Here is a tiny trained network, its code and every weight. The questions are about switching its units off for an input and a class, where a switched-off unit gives its printed mean instead of its output.

import numpy as np


def w(rows, s, z=0):
    codes = np.array(rows[::2]) - 128.0
    scale = np.full(codes.shape[1], s)
    scale[-1] = z or s
    return codes * scale


def f(y):
    return np.maximum(y, 0)


def log_softmax(a):
    a = a - a.max(-1, keepdims=True)
    return a - np.log(np.exp(a).sum(-1, keepdims=True))


def net(x, mask):
    res = np.array(x, float).reshape(1, 8) / 4 @ E
    y = f(res @ A[0][:, :-1].T + A[0][:, -1])
    res = res + np.where(mask, y, B[0][:, -1]) @ B[0][:, :-1]
    return log_softmax(res[-1] @ U[:, :-1].T + U[:, -1])


A, B = {}, {}
E = w([
[141,135,123,121,142,117,145],'x0',
[121,119,123,2,48,99,50],'x1',
[152,195,122,133,205,173,35],'x2',
[133,141,133,128,127,124,136],'x3',
[150,90,69,67,164,231,194],'x4',
[142,121,133,101,143,108,144],'x5',
[177,235,207,102,117,128,177],'x6',
[132,119,132,128,131,123,128],'x7',
],0.0091)
A[0] = w([
[156,115,141,2,47,118,22,39],'N1',
[123,130,68,72,83,94,99,241],'N2',
[179,178,146,126,199,177,48,7],'N3',
[181,221,243,94,96,147,182,127],'N4',
[88,197,147,72,156,215,36,50],'N5',
[105,115,141,132,35,132,189,5],'N6',
[124,147,171,188,84,21,77,97],'N7',
[96,119,119,126,49,118,182,121],'N8',
[115,167,123,129,146,155,62,16],'N9',
[160,99,135,96,67,252,158,129],'N10',
],0.0082,0.0023)
B[0] = w([
[102,74,162,178,108,129,224,255],'N1',
[140,88,217,147,100,167,109,207],'N2',
[112,126,80,131,170,71,180,203],'N3',
[46,138,159,111,143,226,76,249],'N4',
[135,159,152,138,153,52,166,212],'N5',
[147,149,103,96,204,2,118,184],'N6',
[226,154,33,83,86,203,173,217],'N7',
[81,169,169,90,213,47,60,192],'N8',
[104,163,51,113,154,79,55,167],'N9',
[210,170,127,86,95,143,129,211],'N10',
],0.0086,0.0087)
U = w([
[150,117,119,135,135,116,139,255],'0',
[254,146,53,89,81,144,171,56],'1',
[126,130,136,116,199,21,127,19],'2',
[134,93,166,204,132,133,192,108],'3',
[177,104,155,146,150,121,106,162],'4',
[57,102,118,131,138,170,92,119],'5',
],0.0099,0.006)

Each question gives the input, the list of numbers given to net, and the class t.
The units are the neurons (one row each of A and B). Each row of codes is followed by its name. A weight is (code - 128) times the scale printed after its matrix; where a second scale follows, it is the last column's (A, B and U).
mask holds one flag per neuron, in row order. A switched-off neuron (its flag False) gives its mean, the last column of its row in B, instead of its output. The means were averaged over made-up inputs and are rounded, as every weight is.
A unit's drop is (log p(t) with every unit on - log p(t) with that unit switched off) / (log p(t) with every unit on - log p(t) with every unit switched off).
The circuit of an input: a set's keep is (log p(t) with only the set's units on - log p(t) with every unit switched off) / (log p(t) with every unit on - log p(t) with every unit switched off). Starting from all 10 units, units are removed one at a time, each time the one whose removal leaves the highest keep (on an exact tie, the one counted first), for as long as the keep stays at least 0.8.
units of the circuit, in order: the units of the circuit, biggest drop first
unit that matters most: the unit with the biggest drop
k most important neurons: the k neurons with the biggest drops, biggest first
drop when u is switched off: that unit's drop, to one decimal
input [6,2,-6,-5,3,-7,8,-3], class 5: unit that matters most -> N4
input [-2,0,8,-5,-1,5,4,-3], class 2: units of the circuit, in order -> N5; N3
input [8,8,6,7,-1,-1,-6,-2], class 3: units of the circuit, in order -> N1; N2
input [-5,-5,5,-1,4,2,2,2], class 2: units of the circuit, in order -> N7; N3
input [8,7,2,-1,-3,0,-7,-6], class 3: units of the circuit, in order -> N1; N2
input [7,3,7,-6,0,1,8,-2], class 5: 3 most important neurons -> N4; N6; N8
input [-6,-1,6,3,-2,-7,6,-2], class 2: 4 most important neurons -> N5; N3; N9; N2
input [1,-6,1,-5,7,8,-7,-3], class 1: units of the circuit, in order -> N4; N10
input [4,-2,2,-3,-2,-8,4,0], class 5: 2 most important neurons -> N4; N10
input [-3,2,5,0,4,-2,7,-3], class 5: 2 most important neurons -> N4; N7
input [1,-7,-3,-6,-8,1,8,4], class 1: 2 most important neurons -> N7; N1
input [-2,-5,2,-1,2,3,6,-1], class 5: 2 most important neurons -> N4; N1
input [3,-4,-5,5,4,-4,1,3], class 2: units of the circuit, in order -> N7; N6; N1
input [-8,-1,-2,-2,-2,3,8,1], class 5: units of the circuit, in order -> N4
input [-1,-4,5,1,-7,-7,-7,5], class 1: units of the circuit, in order -> N7; N4
input [-2,8,-5,7,7,-3,-6,-4], class 3: 3 most important neurons -> N1; N2; N7
input [6,-2,4,-6,-7,0,8,2], class 5: 3 most important neurons -> N4; N10; N6
input [6,8,-5,-1,7,-6,7,6], class 3: 4 most important neurons -> N1; N7; N2; N4
input [2,-5,-8,-8,-6,1,7,-3], class 2: 2 most important neurons -> N6; N8
input [4,7,0,-6,-7,5,-4,4], class 1: units of the circuit, in order -> N7
input [4,-7,0,4,8,2,-1,-6], class 1: 3 most important neurons -> N10; N1; N4
input [-6,7,-5,4,5,6,1,-4], class 3: 4 most important neurons -> N1; N2; N7; N9
input [-6,5,-1,3,3,5,-2,-3], class 3: 3 most important neurons -> N1; N7; N2
input [-6,-7,7,1,0,2,5,-5], class 2: 2 most important neurons -> N3; N5
input [-2,0,0,5,5,6,7,5], class 5: 2 most important neurons -> N4; N7
input [-5,7,-1,-2,-2,6,0,1], class 3: drop when N7 is switched off -> 0.0
input [-7,0,0,5,5,0,6,4], class 5: drop when N10 is switched off -> -0.3
input [-6,-8,-8,5,-2,-5,-5,-3], class 2: drop when N6 is switched off -> 0.3
input [-6,5,8,2,5,3,-6,4], class 2: drop when N5 is switched off -> 0.7
